Below are the code and all the weights of a small trained network. Each question names an input and a class and asks about switching units off, where a switched-off unit gives its printed mean instead of its output.

import numpy as np


def w(rows, s, z=0):
    codes = np.array(rows[::2]) - 128.0
    scale = np.full(codes.shape[1], s)
    scale[-1] = z or s
    return codes * scale


def norm(h):
    return h / np.sqrt((h * h).mean(-1, keepdims=True) + 1e-5)


def f(y):
    return np.maximum(y, 0)


def log_softmax(a):
    a = a - a.max(-1, keepdims=True)
    return a - np.log(np.exp(a).sum(-1, keepdims=True))


def net(x, mask):
    res = np.array(x, float).reshape(1, 4) / 4 @ E
    u = 0
    for l in range(4):
        y = f(norm(res) @ A[l][:, :-1].T + A[l][:, -1])
        res = res + np.where(mask[u : u + 9], y, B[l][:, -1]) @ B[l][:, :-1]
        u += 9
    return log_softmax(norm(res)[-1] @ U[:, :-1].T + U[:, -1])


A, B = {}, {}
E = w([
[22,125,166,114,54,170,127,78],'x0',
[128,33,35,152,147,189,16,163],'x1',
[193,176,139,53,93,253,129,133],'x2',
[127,127,129,127,128,129,129,129],'x3',
],0.0023)
A[0] = w([
[81,159,121,143,180,174,115,140,70],'L0N0',
[150,172,85,205,140,139,149,130,70],'L0N1',
[56,145,132,128,19,131,86,100,144],'L0N2',
[110,47,49,104,148,164,26,116,149],'L0N3',
[88,34,78,216,102,4,96,77,104],'L0N4',
[118,135,151,123,226,113,172,84,59],'L0N5',
[158,161,123,123,101,196,116,88,79],'L0N6',
[81,139,158,190,120,123,116,89,6],'L0N7',
[148,64,120,119,99,155,67,165,82],'L0N8',
],0.0038,0.002)
B[0] = w([
[127,59,117,118,157,136,126,97,134],'L0N0',
[81,124,61,149,113,97,136,133,143],'L0N1',
[22,76,98,140,164,154,175,83,215],'L0N2',
[134,92,252,198,12,194,83,137,252],'L0N3',
[101,125,190,52,106,68,110,140,251],'L0N4',
[95,80,149,122,101,99,168,106,162],'L0N5',
[120,145,165,84,60,119,154,141,175],'L0N6',
[103,113,130,148,132,121,185,198,148],'L0N7',
[120,156,90,163,159,90,215,86,185],'L0N8',
],0.0036,0.0035)
A[1] = w([
[140,85,133,193,92,167,1,115,7],'L1N0',
[185,165,73,45,121,65,122,121,38],'L1N1',
[40,152,113,93,104,136,97,115,167],'L1N2',
[81,106,142,201,170,146,54,205,58],'L1N3',
[120,154,164,86,78,126,87,71,94],'L1N4',
[83,102,129,220,141,35,139,140,130],'L1N5',
[166,176,112,53,144,137,147,78,66],'L1N6',
[105,113,160,151,91,110,135,147,51],'L1N7',
[166,147,92,165,148,250,126,103,65],'L1N8',
],0.0044,0.0012)
B[1] = w([
[102,220,86,52,212,51,252,159,235],'L1N0',
[46,46,78,101,129,88,156,119,171],'L1N1',
[169,230,142,153,165,229,193,63,214],'L1N2',
[121,192,86,79,113,163,20,122,193],'L1N3',
[130,80,124,119,174,189,138,208,195],'L1N4',
[123,157,251,190,196,142,82,242,252],'L1N5',
[85,128,36,108,147,103,152,202,179],'L1N6',
[162,141,72,145,90,180,94,139,187],'L1N7',
[136,117,171,242,50,89,152,45,183],'L1N8',
],0.0032,0.0033)
A[2] = w([
[150,167,6,3,194,163,195,79,9],'L2N0',
[118,121,174,35,138,161,166,144,141],'L2N1',
[91,49,193,152,229,54,123,137,117],'L2N2',
[176,143,185,91,130,62,167,11,156],'L2N3',
[239,140,154,122,19,64,119,228,73],'L2N4',
[87,71,23,75,123,103,199,63,130],'L2N5',
[202,138,53,238,49,156,110,29,85],'L2N6',
[229,121,58,26,87,100,151,172,58],'L2N7',
[91,135,141,116,95,108,136,151,101],'L2N8',
],0.004,0.0013)
B[2] = w([
[115,128,126,8,140,84,96,143,191],'L2N0',
[114,111,59,187,131,80,93,103,216],'L2N1',
[155,131,46,123,130,237,177,59,252],'L2N2',
[115,77,72,127,120,137,15,167,177],'L2N3',
[213,108,42,169,191,45,109,155,219],'L2N4',
[176,202,111,99,11,84,163,194,162],'L2N5',
[204,135,53,204,170,142,148,1,174],'L2N6',
[78,121,72,175,114,25,134,161,185],'L2N7',
[134,134,99,117,136,117,119,70,174],'L2N8',
],0.0045,0.0034)
A[3] = w([
[181,109,181,93,191,50,174,90,6],'L3N0',
[51,119,159,139,155,176,159,170,73],'L3N1',
[154,133,87,153,254,110,113,234,140],'L3N2',
[112,162,86,99,213,93,210,114,101],'L3N3',
[174,103,133,220,146,87,138,178,94],'L3N4',
[55,117,129,61,118,145,216,132,121],'L3N5',
[75,111,241,29,38,148,64,148,186],'L3N6',
[106,139,148,193,50,189,92,89,152],'L3N7',
[222,147,122,138,142,129,45,174,151],'L3N8',
],0.005,0.0017)
B[3] = w([
[203,84,3,108,69,220,164,132,153],'L3N0',
[160,183,127,141,139,8,130,158,183],'L3N1',
[93,99,189,106,18,190,139,147,253],'L3N2',
[59,94,157,153,144,201,215,107,213],'L3N3',
[115,143,124,133,142,167,51,88,198],'L3N4',
[237,170,152,86,159,117,34,83,202],'L3N5',
[169,80,20,172,219,181,71,211,176],'L3N6',
[102,53,150,104,129,105,178,193,206],'L3N7',
[149,177,226,96,111,11,99,56,187],'L3N8',
],0.0046,0.0053)
U = w([
[110,57,123,158,72,224,197,101,251],'0',
[125,130,43,57,54,21,169,187,87],'1',
[81,184,193,148,229,58,175,79,133],'2',
[205,194,59,26,204,181,95,110,68],'3',
[129,133,221,120,39,81,40,123,144],'4',
[249,139,83,202,117,93,108,25,51],'5',
[76,68,103,167,212,111,85,237,98],'6',
],0.011,0.0023)

Each question gives the input, the list of numbers given to net, and the class t.
The units are the neurons (one row each of A and B). Each row of codes is followed by its name. A weight is (code - 128) times the scale printed after its matrix; where a second scale follows, it is the last column's (A, B and U).
mask holds one flag per neuron, layer by layer. A switched-off neuron (its flag False) gives its mean, the last column of its row in B, instead of its output. The means were averaged over made-up inputs and are rounded, as every weight is.
A unit's drop is (log p(t) with every unit on - log p(t) with that unit switched off) / (log p(t) with every unit on - log p(t) with every unit switched off).
The circuit of an input: a set's keep is (log p(t) with only the set's units on - log p(t) with every unit switched off) / (log p(t) with every unit on - log p(t) with every unit switched off). Starting from the 12 units with the biggest drops (on a tie, the unit counted first), units are removed one at a time, each time the one whose removal leaves the highest keep (on an exact tie, the one counted first), for as long as the keep stays at least 0.8.
circuit, biggest first: the units of the circuit, biggest drop first
most important unit: the unit with the biggest drop
top k neurons: the k neurons with the biggest drops, biggest first
k most important neurons of layer l: the k neurons of layer l with the biggest drops, biggest first
drop when u is switched off: that unit's drop, to one decimal
input [-7,2,4,-6], class 5: circuit, biggest first : (L1N8 L0N4)
input [-8,6,6,-3], class 5: top 2 neurons : (L1N8 L2N6)
input [-6,1,-7,5], class 4: most important unit : L1N5
input [-7,1,6,5], class 5: top 3 neurons : (L1N8 L0N4 L1N0)
input [-3,-8,1,-5], class 1: circuit, biggest first : (L1N5 L2N3)
input [-1,-7,2,4], class 1: top 2 neurons : (L1N5 L0N3)
input [-4,5,6,-6], class 5: circuit, biggest first : (L1N8 L2N6)
input [-4,0,5,1], class 1: top 2 neurons : (L0N3 L1N6)
input [0,-2,7,-3], class 1: top 3 neurons : (L0N3 L1N5 L0N2)
input [-4,-3,1,-2], class 1: top 4 neurons : (L0N3 L1N5 L0N2 L2N5)
input [-8,3,-1,3], class 4: circuit, biggest first : (L3N2 L3N8)
input [-5,6,1,5], class 5: top 4 neurons : (L1N8 L1N5 L0N4 L2N6)
input [6,0,2,2], class 3: top 3 neurons : (L0N3 L3N5 L1N5)
input [-2,-4,5,-1], class 1: top neuron : (L0N3)
input [2,-5,1,7], class 3: top 2 neurons : (L0N3 L1N5)
input [6,-1,3,5], class 3: top 2 neurons : (L0N3 L3N5)
input [-5,2,5,0], class 5: top 2 neurons : (L1N8 L2N6)
input [4,-6,1,6], class 3: top 3 neurons : (L1N5 L0N3 L3N5)
input [6,-2,6,0], class 3: top 2 neurons : (L0N3 L3N5)
input [-5,0,3,3], class 1: top 3 neurons : (L0N3 L1N5 L1N1)
input [0,5,-8,4], class 4: most important unit : L0N2
input [-8,7,1,2], class 5: 3 most important neurons of layer 0 : (L0N4 L0N8 L0N3)
input [-8,6,-4,5], class 4: 2 most important neurons of layer 3 : (L3N2 L3N8)
input [-8,0,1,0], class 1: 2 most important neurons of layer 1 : (L1N5 L1N1)
input [-1,4,4,-5], class 5: 3 most important neurons of layer 0 : (L0N4 L0N8 L0N2)
input [0,4,0,2], class 4: 2 most important neurons of layer 0 : (L0N2 L0N3)
input [-4,6,0,0], class 4: most important unit : L1N0
input [0,-2,-4,-1], class 0: 2 most important neurons of layer 0 : (L0N2 L0N3)
input [-3,-6,4,-2], class 1: drop when L1N5 is switched off : 0.2
